Each row has a name. Each piece below is followed by the name of the row it came from, unless a question asks for something else. Each question is about the rows just above it.

[157 163 110 141  92 119 163 155 122 146] -> M
[150 110 135 148 143 171  89  98 169 154] -> J
[152 153  90 136  49 179 122  79 173 101] -> H
[138  77 121  92 155 163  94 128  97 143] -> P
[ 84 197 170 145 158 138 119 152 114 127] -> G
[163  92 110 146 155 118 163 157 141 122] -> Y
[160 148 146  58  93 111 141 128 137 124] -> K
[119 138 145 152 158 127 196 114 170  84] -> X
Put [122 163  92 110 146 155 118 163 157 141] back in order: which row is it? => Y
Which row holds these entries in another order? [114 170  84 119 138 145 152 158 127 196] => X
[124 137 128 141 111  93  58 146 148 160] is which row reordered? => K

[163  98 106  82 142 184 124  43 159 132 148 113 138  95  92 112 113 141
 116 144 119 134 137 156 151  66 138  99  97] -> Z
[ 92 119  98 112 124 163 151 159 148  95 132 156 113  82 137 144  66 113
  97 106  98 134 138 142 184 116 138 141  43] -> F
[120 138 102 109 122 100 141 153 148 104 138 158 154 149 129 134 161 145
 131 165 145 147 161 148 108 107 122  76 150] -> V
[ 69 135 165 107 123 102 124 114 157 127 137 157  93 145  87 119 160 146
 115 139 153 170 115 166 163  84 120 114 113] -> D
[165 103 107  82 140 179 124  42 160 133 146 111 143  94  91 112 111 146
 113 141 118 133 137 159 158  69 137 102  94] -> R
Put [113  69 135 165 107 123 102 124 114 157 127 137 157  93 145  87 119 160
 146 115 139 153 170 115 166 163  84 120 114] back in order: which row is it? => D
[113 142  98  82 148  99 124 113 138 106 144 112 134 156 138 137 163 141
 116 119  66 132  95 151  43 184 159  97  92] is which row reordered? => Z

[ 36 191 178 186  58 123 124 200  78]  A
[123 178 124  78  37 186 200 191  58]  C
[126 173 136  85 182  93  72  85 178]  W
[121 173 135  94 154 112  87 105 158]  T
[123 178 124  78 181  96  80  90 185]  B
[121 173 135  94 179 105  70  79 178]  S
[ 78  80  96 178 181 124 185 123  91]  U
Which row holds these entries in another order? [135 179 178  94 173 121  70  79 105] => S
Put [ 78 124 191 123 186 178  58 200  37] back in order: which row is it? => C
Put [ 58 191 200 186  37  78 124 178 123] back in order: which row is it? => C
Which row holds these entries in another order? [173 154 121  94 135 105 158 112  87] => T
[ 78  80  90  96 123 124 178 181 185] is which row reordered? => B

[111 104 113 126  94 131 123  80 142 173 143 112 108 166 167 107 158 120
 156 145  98  99 128 146 161]  Q
[130 133 131 123 126 164 128 157 127 117  94 157 106 175 109  55 150 148
  92  96 156 140 165 128 162]  E
[127 164 156 157 140 175 128 150 126 162 109  92 130 123  96 129  55 131
 157 133 106 148  94 117 165]  N
[161 146 128  99  98 145 156 120 158 107 167 166 108 112 143 173 142  80
 123 131  94 126 113 104 111] is which row reordered? => Q
[165 117  94 148 106 133 157 131  55 129  96 123 130  92 109 162 126 150
 128 175 140 157 156 164 127] is which row reordered? => N
[ 80  94  98  99 104 107 108 111 112 113 120 123 126 128 131 142 143 145
 146 156 158 161 166 167 173] is which row reordered? => Q
Which row holds these entries in another order? [ 55 106 148 109 164 128  96 150 126 123 140 133 157 131 156 175 162 127
 157 117  94 128 130 165  92] => E
[109  96 131 156 129 157 128 106 126  55 130 157 140 164  94 148 127 117
 162  92 165 175 133 150 123] is which row reordered? => N
[157 133 140 106 164 150 148 130  92  96 128 165 109 128 162 126  94 123
 117 131 175  55 156 157 127] is which row reordered? => E

